Below is a small trained network, with its code and all its weights. Each question gives an input and a class and asks what happens when units are switched off, that is, made to give their printed mean instead of their output.

import numpy as np


def w(rows, s, z=0):
    codes = np.array(rows[::2]) - 128.0
    scale = np.full(codes.shape[1], s)
    scale[-1] = z or s
    return codes * scale


def norm(h):
    return h / np.sqrt((h * h).mean(-1, keepdims=True) + 1e-5)


def f(y):
    return y / 2 * (1 + np.tanh(0.7978845608 * (y + 0.044715 * y**3)))


def log_softmax(a):
    a = a - a.max(-1, keepdims=True)
    return a - np.log(np.exp(a).sum(-1, keepdims=True))


def net(x, mask):
    res = np.array(x, float).reshape(1, 5) / 4 @ E
    u = 0
    for l in range(3):
        y = f(norm(res) @ A[l][:, :-1].T + A[l][:, -1])
        res = res + np.where(mask[u : u + 9], y, B[l][:, -1]) @ B[l][:, :-1]
        u += 9
    return log_softmax(norm(res)[-1] @ U[:, :-1].T + U[:, -1])


A, B = {}, {}
E = w([
[185,187,63,194,43],'x0',
[121,219,114,140,211],'x1',
[22,234,193,126,115],'x2',
[1,115,34,124,159],'x3',
[82,187,69,21,168],'x4',
],0.006)
A[0] = w([
[123,133,108,100,103,24],'0.n1',
[156,187,103,76,2,102],'0.n2',
[142,157,137,64,126,39],'0.n3',
[89,144,214,108,98,52],'0.n4',
[117,97,167,130,242,3],'0.n5',
[122,113,190,129,120,87],'0.n6',
[215,90,141,120,205,17],'0.n7',
[86,160,94,107,147,77],'0.n8',
[133,96,196,171,115,62],'0.n9',
],0.0099,0.0048)
B[0] = w([
[168,172,115,43,182,86],'0.n1',
[145,97,30,104,181,251],'0.n2',
[103,214,92,116,63,112],'0.n3',
[92,74,254,140,124,163],'0.n4',
[228,121,63,160,192,163],'0.n5',
[185,112,235,79,143,143],'0.n6',
[168,253,202,52,124,176],'0.n7',
[41,116,153,165,161,160],'0.n8',
[150,220,190,115,77,170],'0.n9',
],0.006,0.003)
A[1] = w([
[156,118,129,110,173,3],'1.n1',
[126,76,157,179,211,139],'1.n2',
[197,125,93,86,113,122],'1.n3',
[94,183,120,139,47,141],'1.n4',
[202,91,76,110,73,59],'1.n5',
[116,4,143,97,99,161],'1.n6',
[160,101,133,136,171,3],'1.n7',
[149,165,195,159,131,167],'1.n8',
[155,111,95,200,129,129],'1.n9',
],0.011,0.0041)
B[1] = w([
[142,105,113,153,196,113],'1.n1',
[50,189,102,104,225,185],'1.n2',
[121,123,171,69,39,208],'1.n3',
[246,45,99,85,183,188],'1.n4',
[116,19,89,113,2,228],'1.n5',
[60,63,103,154,173,255],'1.n6',
[173,114,180,44,190,114],'1.n7',
[117,23,109,161,155,226],'1.n8',
[163,212,217,192,68,205],'1.n9',
],0.0064,0.0042)
A[2] = w([
[213,135,138,141,163,65],'2.n1',
[90,79,132,172,117,108],'2.n2',
[117,181,31,108,177,89],'2.n3',
[161,103,60,226,66,69],'2.n4',
[199,132,174,78,85,1],'2.n5',
[204,180,144,181,146,140],'2.n6',
[119,71,232,164,123,123],'2.n7',
[3,162,151,92,152,150],'2.n8',
[73,172,166,89,77,63],'2.n9',
],0.012,0.0039)
B[2] = w([
[139,185,101,51,169,156],'2.n1',
[160,202,150,115,164,180],'2.n2',
[86,138,170,187,116,215],'2.n3',
[231,83,86,93,10,254],'2.n4',
[116,133,143,60,201,158],'2.n5',
[131,207,56,126,122,192],'2.n6',
[40,184,194,245,151,235],'2.n7',
[135,42,45,56,81,226],'2.n8',
[223,110,118,158,50,122],'2.n9',
],0.011,0.0062)
U = w([
[186,212,160,69,216,84],'0',
[6,78,74,100,163,133],'1',
[219,80,90,104,23,211],'2',
[160,233,131,197,97,2],'3',
[91,138,247,204,124,198],'4',
],0.018,0.0055)

Each question gives the input, the list of numbers given to net, and the class t.
The units are the neurons (one row each of A and B). Each row of codes is followed by its name. A weight is (code - 128) times the scale printed after its matrix; where a second scale follows, it is the last column's (A, B and U).
mask holds one flag per neuron, layer by layer. A switched-off neuron (its flag False) gives its mean, the last column of its row in B, instead of its output. The means were averaged over made-up inputs and are rounded, as every weight is.
A unit's drop is (log p(t) with every unit on - log p(t) with that unit switched off) / (log p(t) with every unit on - log p(t) with every unit switched off).
The circuit of an input: a set's keep is (log p(t) with only the set's units on - log p(t) with every unit switched off) / (log p(t) with every unit on - log p(t) with every unit switched off). Starting from the 12 units with the biggest drops (on a tie, the unit counted first), units are removed one at a time, each time the one whose removal leaves the highest keep (on an exact tie, the one counted first), for as long as the keep stays at least 0.8.
circuit, biggest first: the units of the circuit, biggest drop first
k most important neurons of layer l: the k neurons of layer l with the biggest drops, biggest first
drop of u: that unit's drop, to one decimal
input [1,-5,3,6,-8], class 4: circuit, biggest first -> [2.n7]
input [0,3,1,-1,-6], class 3: 2 most important neurons of layer 1 -> [1.n6 1.n3]
input [-8,3,8,-5,1], class 1: 3 most important neurons of layer 2 -> [2.n8 2.n3 2.n2]
input [3,-4,8,5,8], class 2: 4 most important neurons of layer 2 -> [2.n8 2.n9 2.n7 2.n5]
input [-2,-2,8,6,2], class 2: 3 most important neurons of layer 2 -> [2.n8 2.n9 2.n7]
input [0,4,-6,-5,-5], class 0: circuit, biggest first -> [0.n7 2.n1]
input [-7,-3,1,-2,-1], class 4: 3 most important neurons of layer 0 -> [0.n6 0.n9 0.n2]
input [-4,8,-1,-8,-8], class 0: 2 most important neurons of layer 2 -> [2.n1 2.n6]
input [-7,-1,8,3,8], class 2: 2 most important neurons of layer 2 -> [2.n8 2.n9]
input [-4,-7,6,-5,5], class 4: 2 most important neurons of layer 2 -> [2.n7 2.n9]
input [-4,8,-6,5,-4], class 0: 2 most important neurons of layer 0 -> [0.n5 0.n7]
input [6,4,5,6,-1], class 2: 2 most important neurons of layer 2 -> [2.n7 2.n8]
input [-8,4,-7,1,4], class 0: 3 most important neurons of layer 0 -> [0.n5 0.n7 0.n4]
input [-6,-6,-8,2,1], class 1: circuit, biggest first -> [2.n4]
input [-7,6,8,-6,2], class 1: 2 most important neurons of layer 1 -> [1.n9 1.n2]
input [8,2,7,8,-2], class 2: 2 most important neurons of layer 2 -> [2.n4 2.n7]
input [2,-6,5,2,-7], class 4: drop of 2.n7 -> 0.4
input [-1,4,-4,-3,-4], class 0: drop of 0.n7 -> 0.2
input [-7,-1,-4,-5,3], class 0: drop of 0.n7 -> 0.2
input [2,3,-6,-7,8], class 0: circuit, biggest first -> [2.n4]
